Below is a small trained network, with its code and all its weights. Each question gives an input and a class and asks what happens when units are switched off, that is, made to give their printed mean instead of their output.

import numpy as np


def w(rows, s, z=0):
    codes = np.array(rows[::2]) - 128.0
    scale = np.full(codes.shape[1], s)
    scale[-1] = z or s
    return codes * scale


def f(y):
    return np.maximum(y, 0)


def log_softmax(a):
    a = a - a.max(-1, keepdims=True)
    return a - np.log(np.exp(a).sum(-1, keepdims=True))


def net(x, mask):
    res = np.array(x, float).reshape(1, 6) / 4 @ E
    y = f(res @ A[0][:, :-1].T + A[0][:, -1])
    res = res + np.where(mask, y, B[0][:, -1]) @ B[0][:, :-1]
    return log_softmax(res[-1] @ U[:, :-1].T + U[:, -1])


A, B = {}, {}
E = w([
[182,101,158,86,147,122,168],'x0',
[36,128,184,134,104,171,181],'x1',
[122,215,195,92,141,80,110],'x2',
[164,174,112,165,221,162,158],'x3',
[105,63,133,130,207,47,130],'x4',
[64,125,74,9,133,151,136],'x5',
],0.012)
A[0] = w([
[52,134,136,132,188,176,159,143],'n1',
[109,88,141,149,171,5,99,187],'n2',
[95,100,198,207,159,54,107,145],'n3',
[191,142,95,84,135,178,220,213],'n4',
[35,106,103,184,123,169,144,229],'n5',
[161,36,123,78,126,49,131,117],'n6',
[100,185,211,133,87,175,106,137],'n7',
[215,89,147,125,167,98,137,180],'n8',
[181,184,141,60,119,33,147,199],'n9',
[146,102,149,203,129,117,177,155],'n10',
[45,163,111,68,150,126,123,200],'n11',
[160,109,98,205,54,142,73,173],'n12',
[148,76,59,158,153,69,68,254],'n13',
[192,195,140,81,195,162,153,205],'n14',
[137,183,118,8,98,32,155,213],'n15',
[166,78,67,120,127,159,159,132],'n16',
[125,152,228,195,183,43,155,160],'n17',
[116,128,14,143,98,143,41,174],'n18',
[63,158,103,132,141,185,147,174],'n19',
[196,90,122,174,223,145,100,214],'n20',
],0.011,0.0056)
B[0] = w([
[89,131,136,63,157,182,183,200],'n1',
[57,111,83,106,211,27,122,235],'n2',
[105,125,134,157,177,33,187,223],'n3',
[159,91,180,178,117,242,93,213],'n4',
[109,143,99,73,62,154,255,228],'n5',
[96,27,77,75,93,141,36,210],'n6',
[99,218,179,212,86,110,137,219],'n7',
[144,45,74,173,189,133,100,210],'n8',
[74,127,154,138,171,138,30,223],'n9',
[153,42,195,179,126,92,215,195],'n10',
[69,184,85,75,126,166,74,238],'n11',
[205,168,93,136,90,61,185,221],'n12',
[181,97,37,101,128,47,132,236],'n13',
[141,151,153,178,157,205,102,228],'n14',
[87,158,176,111,86,125,11,251],'n15',
[169,66,79,121,51,143,139,190],'n16',
[104,81,254,99,223,39,163,246],'n17',
[182,179,89,95,72,133,132,225],'n18',
[118,207,150,64,149,225,218,205],'n19',
[176,94,76,174,217,162,164,237],'n20',
],0.0077,0.013)
U = w([
[92,66,145,56,77,145,90,85],'0',
[85,200,191,198,20,116,210,194],'1',
[218,172,79,105,77,98,159,90],'2',
[83,250,215,124,118,159,37,168],'3',
[62,149,105,97,153,71,63,32],'4',
[96,102,189,145,187,80,170,253],'5',
[172,105,113,193,135,209,160,21],'6',
[60,187,143,34,107,204,185,143],'7',
],0.012,0.0014)

Each question gives the input, the list of numbers given to net, and the class t.
The units are the neurons (one row each of A and B). Each row of codes is followed by its name. A weight is (code - 128) times the scale printed after its matrix; where a second scale follows, it is the last column's (A, B and U).
mask holds one flag per neuron, in row order. A switched-off neuron (its flag False) gives its mean, the last column of its row in B, instead of its output. The means were averaged over made-up inputs and are rounded, as every weight is.
A unit's drop is (log p(t) with every unit on - log p(t) with that unit switched off) / (log p(t) with every unit on - log p(t) with every unit switched off).
The circuit of an input: a set's keep is (log p(t) with only the set's units on - log p(t) with every unit switched off) / (log p(t) with every unit on - log p(t) with every unit switched off). Starting from the 12 units with the biggest drops (on a tie, the unit counted first), units are removed one at a time, each time the one whose removal leaves the highest keep (on an exact tie, the one counted first), for as long as the keep stays at least 0.8.
units of the circuit, in order: the units of the circuit, biggest drop first
top k neurons: the k neurons with the biggest drops, biggest first
drop when u is switched off: that unit's drop, to one decimal
input [-5,-8,1,2,2,-1], class 2: units of the circuit, in order	(n18)
input [-2,3,3,1,-6,-1], class 1: top 3 neurons	(n7, n15, n9)
input [2,8,-7,1,1,-6], class 1: top 2 neurons	(n5, n2)
input [-3,8,-1,8,-6,-3], class 1: top 3 neurons	(n7, n11, n10)
input [-4,-8,-3,-8,0,5], class 2: top 3 neurons	(n18, n13, n12)
input [6,-4,4,4,-7,-8], class 6: top 2 neurons	(n14, n2)
input [-1,7,-4,-8,5,-1], class 7: top 2 neurons	(n5, n17)
input [2,-2,7,8,-1,-1], class 3: top 2 neurons	(n14, n9)
input [7,0,-2,5,-2,7], class 6: top 3 neurons	(n4, n14, n5)
input [-1,-3,0,-8,0,-6], class 2: top 2 neurons	(n12, n13)
input [2,4,0,-3,-6,1], class 1: top 2 neurons	(n7, n6)
input [8,3,5,-5,7,-1], class 4: top 2 neurons	(n6, n15)
input [4,6,-4,-1,4,0], class 7: top 2 neurons	(n5, n17)
input [-8,-3,-4,6,-8,-4], class 2: units of the circuit, in order	(n12)
input [1,-8,2,-1,0,-3], class 4: drop when n9 is switched off	0.2
input [-1,1,3,-1,3,0], class 4: drop when n19 is switched off	0.1
input [-6,-4,0,8,-1,7], class 7: drop when n8 is switched off	0.0
